(in the rows, 128 means zero)
Each row is followed by its class.
[164  97  91 135  69  80  93 116 122 110 112 179 149 156 132 107 171  98
  82 130  98  14 151 133 103 122  54 101  87 107 103 148 169 170 104 109
 161  68 165 157 132 139  96 195 142 130 135 128  74]
<200>
[118  38 125 100 127 197  73 107 142 160 105 191 120 141 142 186 123 136
 153 176 103  82  92 149 135 154 144 166 165  97 158 108 101  94 121 119
 192 140 130 109 119 115  56  34  47 164  58 234 117]
<88>
[143 111 117 127 109 151 129 129 110 125 133 118 115 113 132 116 118 131
 129 153 110 139 107 141 129 136 132 117 121 137 142 111 106 135 128 125
 141 146 123 131 128 133 118 131 131 108 115 125 116]
<88>
[131 134 114 113 134 125 127 145 137 123 125 144 119 103 111 124 132 118
 113 136 130  96 106 145 133 127 173 141 139 125 131 119 132 124 124 133
 146 128 116  96 132 122 120 114 122 124 111 135 134]
<118>
[118 141 106 129 107 115 143 139 142 122 113 136 153 140 139 141 105 122
 121 112 128 117 152 141 124 124 117 169 158 138 147 154 105 131 124 136
 145 125 123 114 121 129  82 109 130 125 121 170 106]
<134>
[ 93 159 129 126 129 153 145 121 140 100 134 154 113 141 149 143 130 130
 127 131 136 145 166 120 112 148 140 136 113 132 143 150 117 103 155 156
 134 119 107 118 130 121  55 114 108 118 135 184 141]
<14>
[106 160 111 137 142 153 114 138 130 111 126 149 115 155 127 117 121 119
 121  99 131 103 131 115 124 128 151 117 134 101 124 128 134 104 144 140
 148 119 129  94 152 131 143 134 137 115 104 131 150]
<53>
[142 149 103 148 106 129 102 130 149  86 137 123 136 131 108 125 148 109
 120 115 155  84 133 125 135 109 130 131 121 107 124 112 141 126 139 127
 132 111 133 102 142 150 118 141 136 117 114 113 141]
<134>
[114 131 132 113 139  98 142 125 121 130 139 163 122  77 122 141 137 121
 125 147 116 138  46 138 109 118 106  99 165 141 123 130 143 129 107 137
 126  98 102 180 123 147 100 125 163  93 111 164 100]
<46>
[138  44 110 139 125 105 132 108 104 147 118 157 107  91 110 122 163 153
 113 171 113 144  74 138 121  85 110 123 122 156 109 136 116 100 135 116
  96 114 139 144 101 131 106 150 109 118 113 153  95]
<153>
[125 139 119 131 133 134 130 140 116 119 131 134 115 104 124 162 140 109
 129 119 119 130  96 116  88 134 122  80 154 100 132 141 169 127 130 143
  97 110 129 150 130 125  96 129 125 103 105 139  88]
<73>
[ 90 175 145 171 118 165 122 144 110  90 124 147 125 130 136 119  84 111
 137 132 139 149 139 101 114 157 155 136 138 135 150 121 121 109 146 140
 138 117 118 101 143 123 112 171 147 101 166 177 159]
<146>
[138 152 104 126 121 156 130 104 123  98 125  46 116 145 128 130 151 103
 113 162 143  96 187 102  81 127 168 100 163 132 164 147 141 103 102 140
 101 157 102 179 141 106  23 134  80 113 130  65 140]
<146>
[143 109 115 151 121 136 127 119 145 144 146 109 128 145 124 105 171 128
 116 183  98 151 139 142 121 115  96 159 116 146 148 118 101 114 103 125
 106 100 117 143 126 130 119 116 120 158 142 123 120]
<106>
[133 158 161 134 114 132 150 139 125 107 125 111 129 118 137 131 113 122
 102 151 123 131 150 139 116 155 156 161 150 145 144 130 129 126 115 124
 192 116 137 128 135 150 121 160 131 146 117 131 176]
<106>
[124 151 120 134 100 159 146 130 137 105 116 137 128 144 146 137 129 108
 100 123 119 135 147 131 109 147 116 171 134 127 146 151  82 122 148 137
 138 112 136 116 141 124  82 112 126 132 112 167 118]
<88>
[125 126 113 100 124 118 149 153 126 118 138 152 127  94 107 122 162 123
 120 157 135  98  81 132 112 139  98  80 137 140  90 124 178 160 106 136
 130 109 148 162 125 135 123 138 156 147 132 158  86]
<73>
[138 157 113 114 106 117 122 157 154 141 122 119  99 126 134 133 159 141
  89 147 151 112  80 106 105 161  86 105 119 122  93 145 155 159 129 150
 140 103 133 149 135 123 104 156 158 149 123 128  97]
<218>
[106 141 128 146 140 166 106 133  89 118 128 128 145 105 140 126 102 136
 132 156 135 138 103 112 133 161 173  99 119 124 141  95  87 120 159 141
 158 147 144 147 122 133 110 130 118 115 116 148 141]
<53>
[115 150 113 117 132 176 127 135 128 122 129 149 100 116 121 101 109 109
 104 132 153 124 158 109 112 159 149 134 115 122 113 121 135 102 144 137
 162 141 127 122 134 135  93 154 121 125  82 144 114]
<218>
[126 131 110 138 111 114 131 148 114 116 118 141 134 107 119 128 142 135
 100 152 109 105 109 143 131 122 143 125 136 148 121 121 126 138 124 137
 107 118 128 132 122 117 110 131 126 132 135 134 121]
<118>
[135 112 142 128 120 106 133 111 110 127 134  99 146 142 113  87 168 132
 110 154 125 119 137 145 137 102 109 123 122 138 124 118 143 124 111 128
 120 127 128 151 130 103  94 115 104 104 136 105  95]
<134>
[119 136 123 108 109 136 124 132 112 123 131 137 125 103 128 123 144 132
 111 176 116 137 121 141 131 144 139 116 126 153 133 128 121 142 124 139
 111 136 128 146 121 113 117 136 117 138 138 146 110]
<218>
[127 168 111 100 131 109 116 151 121 108 122 182 109 142 110 114 103 117
 124 105 122  94 107 109 128 149 157  91 131 133 106 109 140 103 145 130
 140 134 145  88 141 136 190 149 153 141 152 171 173]
<53>
[140 138  95  83 102 136 145 122 138 121 148 149 109  87 112 125 152 114
 130 169 101 106 159 148 158 132 152 118 110 135 158 128 117 145 110 127
 132 158  97 126 122 128 145 112 100 131 139 139  91]
<218>
[123  96 115 109  97  92 137 143 140 155 134 139  91 144 138 135 121 161
 120 136 122 101 119 124 127 136 107 152 101 120 155 155 161 119 136 148
 161 139 118 135 108 145  58 104 137 163 128 137 101]
<53>
[102 154 150 140 127 173 124 139 116  99 103 105 117 157 158 149 101 122
 131 140 144 152 121 124 124 144 160 155 140 112 156 145 118 111 153 142
 144 110 115 129 151 132  94 111 112 111 100 136 128]
<88>
[116 151 130 129 120 145 125 140 118 104 121 144 121 119 143 128 101 128
 110 112 138 138 138 116 124 137 167 137 132 141 130 146 110 132 137 128
 126 132 135 109 131 129 107 141 121 115 139 183 126]
<153>
[129 133 139 126 102  91 149 122 133 134 149 123 116 125 116 143 168 115
 127 146 106 130 115 136  88 148  78 112 146 148 139 161 176 134 116 123
 131 120 117 147 130 135  86 140 137 135 149 141  93]
<106>
[125 144 132 143 118 127  92 120 114 121 125 101  94 136 119 109 129 137
 125 146 117  90 118 134 131 133 131  93 121 155 123 111 122 102 117 101
  98 138 133 139 133 134 123 161 127 130 120 118 132]
<46>
[113 153 127 129 104 127 143 117  94 137 129 138 118 105 125 132 157 121
 130 165 114 128 142 116 123 121 123  94 119 146 141 151 123 145 109 136
  91 139  99 165 116 128 114 138  94 129 145 113 106]
<200>
[116 167 119 107 139 146 133 130 181 119 141 114 103 152 129 103 126 132
 136 124 127 124 133 131 115 148 132  89 115 111  90 121 157 117 137 132
 134 139 119  94 157 123 127 127 140 127 141 152 159]
<14>
[111 103 111 104 102 120 152 132 118 146 130 175 131 122 121 115 122 143
 130 144  99 103 129 153 145 114 113 122 163 152 112 134 146 142 106 132
 133 176 117 143 119 138 131 123 144 125 166 167  97]
<53>
[117 137  77  86 121 131 159 154 142 150 131 167 116 122 118 114 179 145
  81 162  82 151 130 144 145 144  92 114 116 138  99 141 127 130 135 133
  94 121 121 125 121 122 104 134 118 167 124 140  67]
<218>
[136 133 117 130 119 129 116 124 133 119 130 107 117  86 127 137 139 115
 124 153 131  97 120 113 113 134 128 125 143 129 137 120 146 108 130 132
 131 106 124 156 138 138 102 125 120 116  94 117  98]
<73>
[127 126 110 146 138 151 114 140 160 134 140  89 108 150 144  82 161 147
 128 221 143  61 159  99 132 134 125  65  89  90 122  93 103 163 122 120
 126 158  98 126 121 143 177 114 131 130 156 116 145]
<146>
[143 100 119 142  93 119 143 139  99 147 121 135 152 140 115 123 130 157
 115 139  77 123 145 128  72 112  82 112 135 154 115 166 139 116 104 125
 126 123 127 129 124  88 145 178 114 154 169  92  89]
<106>
[118 127 135 145 145 172 173 130  68 140 136  90  82 158 133 132 169 143
 142 214 134 158 129  97  89 140  76  48 160 136 135 123 143 135  84 137
  98 160  82 152 126 102   9 185  76 134 170 143 159]
<88>
[122 125 132 142 138 137 140 138 135 118 129 134 125 129 119 102 143 136
 116 155 106 127 130 126 139 103 124  93 120 118 105 107 144 122 124 129
  96 120 118 136 135 111 147 138 127 107 123 129 111]
<73>
[139 132  79 142  98 153 128 130 125 115 112 156 154 117 144 131  83 119
 122  85 121 131 155 113 123 156 141 136 142 119 101 144 135 148 134 109
 163 106 159 105 133 128 101 169 137 139 107 156 103]
<153>
[112 136 133 149 122 134  97 146 132 140 127 125 116 124 124 138 137 123
 132 150 117 183  98 165 124  86 147 138 120 132 160 150 113 116 180 124
  69  80  99 136 140 129  95 116 116 135 145 162 103]
<106>
[ 64  76 136 138 143 141 111 122  73 141 116 213 126 152 126 160 186 144
 129 133 119 160  96  85 176 113 154 128 125 107 142 121 145  96 117 155
 176 104 139 131 103 115 100 125  80  96  82  53  67]
<53>
[127 123  97 179 135 125 112 125 105 109 137 148 103 126 102 166 176  82
 124 108 141 100 100 146  95 102 118 171 133 125 176 192 140  92 153 135
  53  98  85  87 129 118  72 114 109 115  85 155 121]
<118>
[106 174 129 125 134 152 138 144 165 119 115 154 109 140 131 138 112 124
 124 135 117 124 153 122 135 131 133 115 132 134 119 140 112 113 147 132
  81 116 104 124 140 122 120 115 126 130 129 207 119]
<73>
[120 160 113 129 145 158 106 149 138  95 133 104 109 152 130 112 127 119
 110 104 153 103 134 117 116 143 150 103 119 105 130 129 140 115 155 138
 118 105 132 107 147 137 116 147 141 106 108 110 160]
<146>
[119 136 116 130 136 174 112 123 125 122 133 131  93 132 128 124 128 106
 138 133 127 167  96 112  72 128 144 129 148 107 145 131 134  73 138 135
 115 118 107  88 159 127  95 129 111 107  91 135 140]
<88>
[117 151  68 101 133 156 110 151 170 135 134 119 160  76  87 127  70 105
 136 111 111  98 121 113 102 124 127 121 153 143  92 117 150  87 120 138
 159  95 141 109 153 131 134 172 167 177  89  45 121]
<73>
[120 157 139 119 130 134 132 137 140 105 146 128 125 126 116 123 137 107
 127 135 120 135 141 131 115 149 154 124 118 129 144 123 139 113 148 121
 156 122 129 101 141 143 131 144 130 131 132 131 144]
<106>
[120 150 112 149 111 152 120 136 138 106 123 116 124 135 149 123 106 120
 113 119 151 129 130 108 113 150 131 146 137 129 134 138 105 126 122 137
 114 105 137 127 130 127  94 143 128 121 137 147 142]
<146>
[111 151 123 138 122 149 122 128 149 120 112 154 132 121 145 139 130 108
  98 166 109 121 163 122 117 154 146 153 132 124 144 124  83 123 150 132
 149 131 125 131 129 126 103 109 121 142  91 193 131]
<218>
[ 92 141 106 124 100 109 142 126 125 106 128 187 165 121 134 125 158 141
 122 207  82 148 138 154 163 102 127  86 161 147 136 139 128 137 106 128
 125 116  82 141 128 139  74 150 105 102 126 169  88]
<134>
[115 118  91 116 110 110 135 124 116 138 128 167 114 134 130 112 150 122
 125 145 131 104 116 111  99 114 108 124 151 131 118 151 162 128  90 139
 140 122 118 148 128 136 110 122 136 122 148 137  70]
<53>
[105 192 127 127 104 148 137 129 138 119 118 124 126 122 145 130 124 106
 121 141 136 104 161 121 113 138 138 125 130 129 140 149 109 148 148 147
 116 119 109 139 142 128 108 128 122 132 142 166 146]
<200>
[111 154 124 137 121 160 112 144 124  95 130 104 127 108 146 140 104 131
 124 127 142 120 115 127 116 157 162 122 146 131 159 130 105 122 154 141
 130 124 131 124 136 134  97 134 119 108 111 156 166]
<146>
[116 163 138 146 139 136 113 122 124 129 128 153 103 130 114 121 169  92
 107 138 117 127 131 125 140 128 155 125 119 116 153 122 100 106 141 132
 132 130 120 102 132 143 147 134 121 118  80 105 156]
<200>
[120 118  98  75 103 119 151 110 144 120 125 154 125 107 117 160 179 104
 118 163 100  98 111 131  64 130 106 110 159 146 121 163 144 141 100 124
 134 135 122 133 131 133  62 120 137 114 150 136  57]
<88>
[128 107 112 137 113 118 144 141 101 124 144 140 120 114 118 101 158 149
 109 159 121 146 124 114 144 113 116  95 110 139 109 124 141 147 123 122
  99 157 123 139 113 130 116 148 124 131 167 125  88]
<153>
[ 95 149 122 119 138 160 116 153 141 107 154 112 108 107 144 114 134 133
 115 155 121 133  90 132 152  98 135  54  87 116 108 117 110 146 131 151
  95 142 107 148 135 128 123 153  90  89 158 154 160]
<14>
[126 142 106 110 144 106 124 148 138 124 121 119 123 135 109 106  86 128
 142 127 158  92 111 118 124 124 135 107 138 138 105 111 139 111 114 130
 153 133 126 109 124 143 160 118 142 138 109 127 138]
<134>
[109 160  98 121 137 154 131 129 150 125 137 125 119 123 116 106 130 111
 126 144 124 123 143 135 111 141 134 111 133 127 104 120 132 101 141 137
 145 145 122 108 143 134 121 127 143 137 134 120 123]
<14>
[122 159  96 134 139 166 120 145 140 106 135 125 141 104 130 138 114 125
 122 121 124 143 102 134 108 154 149 114 138 105 106 123 134 115 136 137
 165 125 139 103 145 142 122 146 139 139 101 109 147]
<14>
[110 140 120 117 100 105 154 144 131 139 151 117 114 108 123 132 163 116
 124 146 118 131 120 125  88 142  85 119 139 150 132 156 172 146 123 128
 139 118 121 149 130 150  81 144 139 139 154 134  82]
<106>
[171 123 115  89 121  79 114 110 117 111 137 115 132 118 114 132 172 106
 111 100 130  85 102 135  70 152  93 125 117 148 139 157 144 122  98 103
 127  99 156 169 135 142  66 133 147 123 129 116  64]
<46>
[136 133 138 141 107  97 153 111 108 129 118 181 156  98 103 169 184 119
  86 178 109 140 115 145  85 108  94 153 188 148 123 185 151 114 115 141
 112 110  93 168 115 146  60 125 145 132 112 147  94]
<134>
[142 136  92 116  58 106 142 109 126 128 122 126 138  93 129 104 140 112
 112 187 112 120 143 132 140 169 116 140 131 160 129 122 105 143 108 125
 138 132 156 150 112 108 142 133 115 174 147 121  71]
<218>
[115  78  95 140 125 139  85 128 148 108 118 179 130 132 106 138 190 116
 103 103 138 127  64 133  50  89 150 116 112  90 131 185 114  69 217 136
  62 116 138  91 131 102 109  99 111  94  77 154  76]
<146>
[120 133 121 126 130 126 129 129 114 130 137 110 132 103 129 101 124 142
 143 144 124 122 106 129 132 135 128 102 120 161 121  90 100 138 129 116
 115 131 129 148 124 117 133 127 148 127 140 149 133]
<46>
[100 163 127 122 102 139 159 127 151 116 140 124 135 106 141 133 111 111
 142 147 125 126 144 130 124 156 138 131 150 145 143 143 126 142 135 132
 167 130 107 116 132 122 119 130 120 121 143 170 116]
<106>
[132 115 140 136 144 128 109 125 118 142 126 139 137 127 137 136  86 135
 116 121 107 143 128 137 129 141 129 138 149 133 136 139 112 117 127 120
 133 120 130 131 124 133 100 116 130 135 100 167 130]
<153>
[ 79 161  93 150 136 164 147 144 164  96 130 131 134 137 147 114 117 111
 111 129 140 127 147 137 128 121 112 144 141 131 101 135  93 123 133 139
 125 133 124 123 141 142  92 122 127 126 128 184 130]
<14>
[149 111 186 119 184  95 116 133  85  84 138  72 116  97 126 136 185 128
  70 180 127  82 113 120  99 144 167 137 109 136 143  75 137 119  99  99
 185 136 152 142 118 177 101 148 116  79 138  63 146]
<106>
[130 159 133 159 107 157 150 126 138 120 147  93 151 129 131 156  98 113
 148 130  96 135 156 134 117 166 100 134 170 124 153 139 157 126 125 129
 148 144  95 147 146 126  97 123 122 142 124 151 139]
<106>
[113  95 126 145 164 123 120 131 168 129  77  22  81 209 150 107  54  60
 113 210 103 137  81 147 179  97 196  93  65  38 127 165 171  56 192  77
  57 233  47 187 135 117  52  50  33 107  33 159  59]
<88>
[138 106 152 122 117  67 115 110 113 120 117 163 130 142 125 117 154 129
  96 154  92 163 129 138 141 144 128 148  83 178 128 121 125 128 126 117
  94 113 146 167 106 119 113 119 157 124 131 142  85]
<218>
[126 125 139 146 122 133 126 134 112 123 139 103 121 118 125 110 150 138
 128 182 121 146 116 145 154 123 141 114 108 150 144 113 120 126 143 117
 124 128 107 139 126 133 136 151 111 114 143 116 115]
<106>
[118 166 119 131 132 124 110 152 123 103 125 139 106 109 119 127 132 116
 114 130 138 107 104 128 117 138 175 117 134 139 134 110 123 123 136 131
 116 114 130  98 138 130 103 136 122 122 120 160 159]
<118>
[144 130  98 128 106  87 141 133 139 142 123 133 132  93 118 138 160 123
  96 163 119  85 104 118 117 138  79 144 144 160 108 136 149 148  88 132
 144  89 113 172 127 138  41 143 144 143 136 124  84]
<118>
[132 157 141 126 105 124 139 141 129 121 162 109 110 117 118  87 144 123
 100 152 110 142 119 169 136 107 111  99 134 131 163 150  96 138 113 144
  71 134 107 148 137 120 132 117 112 117 173 151 131]
<146>
[120 122 135 130 125 154 115 120 104 125 133 122 126 125 119 114 148 129
 130 161 106 145 113 132 122 122 120 125 129 153 128 109 112 121 123 123
 110 126 122 129 143 119 116 123 126 119 138 113 118]
<88>
[ 62  44  29  87 137 147 169  97 128  64 114 157 162 117 159  69 182 102
 157 212 169  99 131 110  90  55 194 125 128 140  83 183 165 115 138 118
  42 161  92 127 118 117 189  70  65  70 120 194  36]
<153>
[133 118 128 101  99  75 138 136 134 127 143 119 114 121 117 134 149 134
 128 101 133 107 111 139  92 136  87 111 139 153 141 178 158 154 127 121
 138 141 147 124 135 135  74 140 149 129 161 161  82]
<153>
[106 134 108 134 120 134 127 135 109 119 125 153 104 143 131 150 154 120
 106 131 130  94 111 101  91 136 113 124 143 110 131 160 160 109 112 153
 146 126 135 136 126 151  97 141 132 114 121 115  93]
<53>
[124 106 120 143 121 118 118 133 104 127 135 136 133 114 128 114 120 139
 116 132 116 143 109 124 144 116 124 121 129 135 118 127 136 135 123 125
 113 121 134 130 120 125 130 136 131 123 134 122 105]
<153>
[130 138 150 136 131 114 128 137 108 133 128 149 121  93 113 161 151 120
 106 134 102 151  84 144 100 134 104 123 153 122 126 149 190 122 130 134
 112  75 124 159 135 138  61 145 161 113 113 128  67]
<73>
[121 115 117 125 123 119 126 136 119 132 149 147 115  95 116 106 144 139
 122 149 111 139  99 120 148 107 121  92 107 142 118 125 123 139 121 122
 118 122 125 122 126 131 137 153 118 126 141 142 121]
<153>
[ 14 142 106  97 185 115 112 128 156 130 154 116 112 127 143 107 170  84
 148 252 133  34 103  61  88 108  54  55 112 131 107 120 157 117  72 154
 156 107  69 125 140 111  71 143  96  85 240 145  68]
<14>
[114 179 158 104 129 149 122 153 168 124 122 130  96 134 150 129 143 128
  98 149 120 113 103 143 106 147 149 123 122 107 137 159  98 128 122 117
 137 151 114 106 149 154 118 148 142  96 145 195 115]
<46>
[137 142  76 108 109 119 155 121 129 164 133 145  81  80 125 154 156 119
 124 153 125 148  85  90  73 160  81 111 183 140 112 154 176 120  86 147
 120 116  99 154 122 130  75 140 121 144  94 134  85]
<218>
[132 131 123  97 115 121 152 104 125 138 144 128  79  98 104 133 168 111
 146 150 157  94 120  94 100 137  98 116 133 157 129 127 154 129 120 132
 162 126  96 136 134 131  72 118 130 119 132 116 104]
<88>
[131 124 136 109 118 107 148 142 133 128 140 146 117 102 108 151 159 118
 118 132 114  99 112 119 100 142  80  96 141 127 119 141 178 131 121 136
 125 128 131 156 128 137  88 140 137 129 132 149  91]
<73>
[101 150 119 150 144 192  91 139 131  93 134 146 118 135  97 110 136 105
 114 116 143 151  99 126 115 120 172 113 125 115 129 113 107  91 124 139
 127 102 156  99 147 122 109 161 125 107 113 107 129]
<146>
[133 116 125 176 139 128 125 124 116 136 137 113 124 127 120 110 146 139
 103 158 114 154 108 148 132 111 110 126 134 122 143 129  96 120 124 124
  81 115 104 135 117 112  96 114 128 114 130 110 104]
<146>
[ 96 188 119 144 112 170 129 115 159 103 130 120 132 122 147 136 110 110
 176 130 148 148 134 101 116 161 156 134 164 137 133 101 125 123 161 141
 137  84 116  77 157 103 151 143 136 102 165 174 164]
<106>
[128 141  84 118 136 126 109 140 122 114 104 134 146 148 130 133  99 127
 119 134 137  98 148 110  98 148 169 163 122 133 135 142 115  93 138 132
 155 114 146 112 125 151 138 117 160 179 118  86 123]
<53>
[142 155 172 135 130 121 139 136 112 128 102  88  90 149 130 142 186 113
  86 146 173  85 104  77  87 148  75 120 115 100  87 164 170 146 121 113
 167 106 123 134 153 136  77 194 137  96 165  65  77]
<88>
[104 125 110 119 151 117 111 135 113 122 111 142 100 180 137 132 176 121
 113 112 134  88 114 125 133 112 133  79 110 125 125 147 109 144 129 137
 109 108 159 123 119 131 145 147 132  88 126 122 118]
<53>
[116 162 115 143 106 126 134 128 126 111 106 143 148 131 135 143 102 123
 129 116 131 131 154 136 122 142 143 141 154 143 137 129 102 138 138 130
 146 109 144 113 121 131  87 128 142 121 122 171 117]
<134>
